Each row has a name. After each piece below comes the name of the row it's from, unless a question asks for something else. Each question is about the rows just above it.

Columns, left to right: Z D X A
[-29   3   5  -2] = <4>
[-35 -16 -67   5] = <114>
[-16  14   2  -7] = <158>
[ -7  15 -35 -20] = <170>
[47 -9 39 16] = <79>
[16 14 71 -2] = <215>
[-30   7  46   3] = <192>
[ 10  18 -42  -3] = <76>
[-9 39 47 15] = <154>
[  7  15  46 -13] = <3>
[  8  -7 -80 -15] = <187>
[ 36 -17 -11 -15] = <203>
Which row holds these entries in another order? [-9 16 47 39]
<79>
How many entries does [ 10  18 -42] have?
3
Count the entries of [8]:
1
Count the entries of [ 36 -17 -11]:
3
Which column holds this, read top down? [15 -9 14  7 18 39 15]
D
[15 -7] is in which column, read top down?
D

Columns, left to right: E U R Q M V
[-11 -48  36  42 -26 -20] -> <3>
[-37  23  31  -2  20 -15] -> <158>
[ -4  15   9 -22  -6 -28] -> <170>
[ -9 -35  -9  63  20  65] -> <79>
[-22  -6   9 -29  15  -4] -> <203>
[ 38 -20 -45  11  -6  43] -> <215>
[-40  13   6  33  41  43] -> <187>
[  1   3  -8  -4 -10  -7] -> <192>
Which column holds this, read top down? [ 23  15 -35  -6 -20  13   3]
U
Count the entries of [-22  -6]:
2
How many entries does [ 1  3 -8 -4] have?
4
[-40   6  13  33  41  43] is which row reordered?
<187>
Count the entries of [ 38 -20 -45  11  -6  43]:
6
Which row holds these entries in another order? [  9 -22  -6 -28  -4  15]
<170>

Columns, left to right: B K N F P L W C S J
[ 51   5 -32  66   5 -22  42  54 -21 -10] = <4>
[-22 -14  14 -40 -12  -7 -21  44 -63 -62] = <154>
[-47  19  26  -4  -2  10 -37  27   3 -19] = <114>
[-51  27  29   8   1  15 -37  17  24  -1] = <158>
[ 31 -29   5 -14 -20 -23  30  57 -84 -42] = <215>
[-43  11  23 -14  -4   6 -35  33 -16 -34] = <203>
[  0 -27  10 -42 -17 -16  -1  50 -84 -64] = <79>
[ -2 -26  11 -43 -17 -15  -3  50 -83 -64] = <3>
[ -2 -26  11 -43 -17 -15  -3  50 -47 -55] = <192>
[ 43 -22   0  11 -18 -24  42  60 -70 -26] = <170>
Which column holds [-3 42] top down?
W
Which column holds this, read top down? [  3  24 -84 -16]
S
Which column holds [-21 -37 -37  30 -35  -1  -3] top down?
W
Which column holds [-62 -19  -1 -42 -34 -64 -64 -55 -26] top down?
J
[-12  -2   1 -20] is in which column, read top down?
P
[29  5 23 10 11 11] is in which column, read top down?
N
[-64 -84  50  -1 -16 -17 -42  10 -27   0] is which row reordered?
<79>

Columns, left to right: Limir roz vuni zap Zizo
[-9  0 -2 10  5]  <192>
[  0 -12  20   7  -8]  <158>
[  5 -21   5  11  -2]  <3>
[ 12  -1   7  -8 -11]  <215>
[-10  10 -15   3  10]  <114>
[ 11  -8  14  -5 -14]  <203>
[ 30 -43  24   1   7]  <76>
[ 24  38 -29 -48   2]  <170>
[-46   3 -75  66 -47]  <154>
[ 20  10 -11 -25 -12]  <4>
[-6  7 -9  1  8]  <187>
[-46  33  12  32  45]  <79>
Number of entries in [-46   3 -75]:
3
Which column holds [ -9   0   5  12 -10  11  30  24 -46  20  -6] top down?
Limir

Columns, left to right: Gemuf Bav natef Pupu Paf Zepi Dasis
[ -9   4 -25 -39  21 -20 -25] -> <3>
[ 84  29 -49  37  30  20 -27] -> <114>
[ 29 -27  37 -50  84  20  30] -> <154>
[ -9   4 -25 -39   7 -23   4] -> <192>
[ 27   7 -33 -49   6   1 -18] -> <79>
Number of entries in [ -9   4 -25 -39]:
4
Count the entries of [ -9   4 -25 -39   7 -23   4]:
7
Put [ 30  29 -27  37 -50  84  20] back in order: which row is it?
<154>
Count the entries of [ 29 -27  37 -50]:
4
[ 29 -27   4] is in which column, read top down?
Bav

Columns, left to right: Deno tida mimu kegak kuru
[ 37  -6 -19  38 -25] : <114>
[-14  -1  18  29 -17] : <203>
[  1  31 -32  30  20] : <79>
[ -5 -19 -11 -14 -15] : <76>
[ 12  -6 -68 -42  11] : <158>
[  0 -28 -27 -35 -17] : <154>
[  7  -8 -49 -24   3] : <170>
[-19  -6  37  37 -25] : <3>
[-13   0  15  25  -9] : <187>
[ 29 -14  18 -17  -2] : <192>
[-13 -11  14  21 -20] : <4>
[-25 -19  -6  37  38] is which row reordered?
<114>
[-17  29  18  -1 -14] is which row reordered?
<203>
[-68 -27] is in which column, read top down?
mimu
How many entries does [  1  31 -32] have?
3
[-25  37  37  -6 -19] is which row reordered?
<3>

Columns, left to right: fekem fupur tuga dage duri pivu tilug zam nibor vobu
[  6 -35   5  -3  23  -7  -8 -59 -49   7] = <170>
[-77  19  -4   7 -10  39 -43 -25  46   5] = <76>
[ -3  46 -17   8  21 -19 -19 -28 -60 -23] = <203>
[-33  36   6  10  11 -48  16  67   4  -4] = <215>
[  6 -35   5  -3  23  -7  -8 -59 -49  -4] = <79>
[ 54  14   4 -26  -1 -22 -17  38   3  -4] = <3>
[-42 -23  22   9 -39 -51 -17 -49 -48  -2] = <187>
[-42 -23  22  -3 -39 -51 -17 -49 -48  -2] = <4>
[-19  16  -8 -17 -17 -17] is in which column, read top down?
tilug
Number of entries in [ 54  14   4 -26  -1 -22 -17]:
7

Columns, left to right: Gofun kaba medib dati ropi pum biba
[-65 -54   8  46 -48  83 -22] = <158>
[ 62  -6  32 -25  43 -39  -4] = <79>
[-52 -29   4  55 -46  60 -18] = <192>
[ 30  44 -26 -39  22 -45  24] = <170>
[ -9  20  -3  30 -14   7   3] = <76>
[ 35  25   0 -36  24 -84  26] = <114>
[ 23  38 -13 -13  21 -14   7] = <203>
[-74 -67  18  38 -35  86 -32] = <4>
[-13  12   0  36 -14  23 -10] = <154>
Number of entries in [-65 -54]:
2
Which column holds [-29  44] top down?
kaba
Which column holds [ 43 -46  22 -14  24  21 -35 -14] top down?
ropi
How many entries does [-52 -29   4  55] have?
4
Number of entries in [ 23  38 -13 -13  21 -14   7]:
7
Which column holds [ 55 -39  30] top down?
dati
[-25  55 -39  30 -36 -13  38  36] is in which column, read top down?
dati

Columns, left to right: daded zegiv mub tukib mefas malo Vin
[  8  -3 -54  34  -6  17 -54] : <76>
[-39 -25  25  31  52  16   7] : <114>
[-16   2  -4  34  -8  -2  -9] : <203>
[-14 -31  12   2  37  24  14] : <4>
[ -2  -7 -26  36  -5  32 -29] : <215>
[-16  10   0  46  12  27 -16] : <170>
[  8 -46 -30 -12  51  59  29] : <79>
[  1 -63 -51   0  52  34  12] : <192>
[-36 -34  -6   4  50  19   7] : <154>
[  3 -31 -19 -10  22  -7 -23] : <158>
[-13  -1  14  25   5  17 -34] : <187>
Which column holds this, read top down? [32 27 59 34 19 -7 17]
malo
Which column holds this, read top down? [25 -4]
mub
Number of entries in [-2 -7]:
2

Columns, left to right: Lasel fizag zaku pobeg dum dize buvi
[  4 -28 -57  13   3   1  34] : <79>
[  4   8 -60  -6  11 -15  18] : <76>
[-13 -11 -30 -10  -7  -8  19] : <203>
[  9  -6 -69   7  12  -8  26] : <170>
[  2   8 -57  -9   9 -15  16] : <114>
[-11 -25 -33   0  -7  -2  26] : <192>
[  7   3 -66   0  12 -12  21] : <154>
[-15   2   8  -9  15   9 -57] : <158>
[  7   3 -66   0  12 -12  20] : <4>
[ -1   8 -51 -12   8 -16  14] : <215>
[-33 -25 -11  -7  -2   0  26] is which row reordered?
<192>
Number of entries in [  4 -28 -57  13   3   1]:
6
Which row holds these entries in another order? [-57 -15  -9   2   8   9  16]
<114>

